Below is a small trained network, with its code and all its weights. Each question gives an input and a class and asks what happens when units are switched off, that is, made to give their printed mean instead of their output.

import numpy as np


def w(rows, s, z=0):
    codes = np.array(rows[::2]) - 128.0
    scale = np.full(codes.shape[1], s)
    scale[-1] = z or s
    return codes * scale


def norm(h):
    return h / np.sqrt((h * h).mean(-1, keepdims=True) + 1e-5)


def f(y):
    return y / 2 * (1 + np.tanh(0.7978845608 * (y + 0.044715 * y**3)))


def log_softmax(a):
    a = a - a.max(-1, keepdims=True)
    return a - np.log(np.exp(a).sum(-1, keepdims=True))


def net(x, mask):
    res = np.array(x, float).reshape(1, 2) / 4 @ E
    u = 0
    for l in range(4):
        y = f(norm(res) @ A[l][:, :-1].T + A[l][:, -1])
        res = res + np.where(mask[u : u + 5], y, B[l][:, -1]) @ B[l][:, :-1]
        u += 5
    return log_softmax(norm(res)[-1] @ U[:, :-1].T + U[:, -1])


A, B = {}, {}
E = w([
[208,62,106,162],'x0',
[157,131,111,254],'x1',
],0.0071)
A[0] = w([
[177,3,169,59,107],'L0N1',
[91,71,96,39,201],'L0N2',
[152,150,86,199,3],'L0N3',
[151,116,123,254,81],'L0N4',
[180,16,234,70,132],'L0N5',
],0.0084,0.0043)
B[0] = w([
[208,102,28,161,222],'L0N1',
[143,177,122,172,253],'L0N2',
[104,67,214,247,146],'L0N3',
[167,88,181,204,230],'L0N4',
[211,50,1,80,216],'L0N5',
],0.009,0.0051)
A[1] = w([
[126,57,154,180,11],'L1N1',
[177,163,194,141,4],'L1N2',
[197,44,102,179,158],'L1N3',
[204,1,11,110,67],'L1N4',
[70,141,186,249,158],'L1N5',
],0.0095,0.0019)
B[1] = w([
[175,200,183,86,160],'L1N1',
[233,174,57,91,129],'L1N2',
[60,254,189,128,236],'L1N3',
[86,76,171,9,255],'L1N4',
[90,74,44,140,220],'L1N5',
],0.0078,0.0079)
A[2] = w([
[94,113,139,62,70],'L2N1',
[153,112,252,79,33],'L2N2',
[115,172,140,194,54],'L2N3',
[128,154,154,188,2],'L2N4',
[65,190,203,126,112],'L2N5',
],0.012,0.004)
B[2] = w([
[230,116,106,232,204],'L2N1',
[99,18,187,142,149],'L2N2',
[251,82,108,215,200],'L2N3',
[164,134,2,224,166],'L2N4',
[169,161,34,84,253],'L2N5',
],0.0088,0.0045)
A[3] = w([
[89,253,127,83,86],'L3N1',
[78,172,98,119,204],'L3N2',
[117,64,206,113,54],'L3N3',
[157,131,142,113,75],'L3N4',
[99,99,139,89,3],'L3N5',
],0.013,0.0049)
B[3] = w([
[101,190,198,132,254],'L3N1',
[84,211,189,81,224],'L3N2',
[45,127,255,140,137],'L3N3',
[94,116,97,120,119],'L3N4',
[219,146,91,195,111],'L3N5',
],0.0093,0.0049)
U = w([
[107,65,238,122,126],'0',
[224,63,65,54,180],'1',
[32,132,93,179,2],'2',
[185,100,84,252,228],'3',
[74,229,184,83,161],'4',
],0.013,0.0063)

Each question gives the input, the list of numbers given to net, and the class t.
The units are the neurons (one row each of A and B). Each row of codes is followed by its name. A weight is (code - 128) times the scale printed after its matrix; where a second scale follows, it is the last column's (A, B and U).
mask holds one flag per neuron, layer by layer. A switched-off neuron (its flag False) gives its mean, the last column of its row in B, instead of its output. The means were averaged over made-up inputs and are rounded, as every weight is.
A unit's drop is (log p(t) with every unit on - log p(t) with that unit switched off) / (log p(t) with every unit on - log p(t) with every unit switched off).
The circuit of an input: a set's keep is (log p(t) with only the set's units on - log p(t) with every unit switched off) / (log p(t) with every unit on - log p(t) with every unit switched off). Starting from the 12 units with the biggest drops (on a tie, the unit counted first), units are removed one at a time, each time the one whose removal leaves the highest keep (on an exact tie, the one counted first), for as long as the keep stays at least 0.8.
circuit, biggest first: the units of the circuit, biggest drop first
top k neurons: the k neurons with the biggest drops, biggest first
k most important neurons of layer l: the k neurons of layer l with the biggest drops, biggest first
drop when u is switched off: that unit's drop, to one decimal
input [2,1], class 0: top 4 neurons => (L0N2, L1N4, L2N2, L1N1)
input [-8,6], class 2: circuit, biggest first => (L1N5, L2N1, L1N3)
input [-2,-6], class 1: circuit, biggest first => (L1N3)
input [7,3], class 0: top 3 neurons => (L1N4, L0N2, L2N2)
input [5,2], class 0: top 2 neurons => (L1N4, L2N2)
input [-1,-5], class 1: 2 most important neurons of layer 0 => (L0N4, L0N2)
input [8,4], class 0: top 3 neurons => (L0N2, L1N4, L2N2)
input [8,0], class 0: top 2 neurons => (L1N4, L1N3)
input [-3,2], class 2: top 2 neurons => (L0N5, L1N5)
input [-5,3], class 2: top 2 neurons => (L0N5, L1N3)
input [4,0], class 0: top 3 neurons => (L1N4, L3N3, L1N3)
input [-2,-8], class 1: top 2 neurons => (L1N3, L2N1)
input [8,1], class 0: drop when L1N5 is switched off => 0.0
input [3,1], class 0: drop when L2N2 is switched off => 0.6
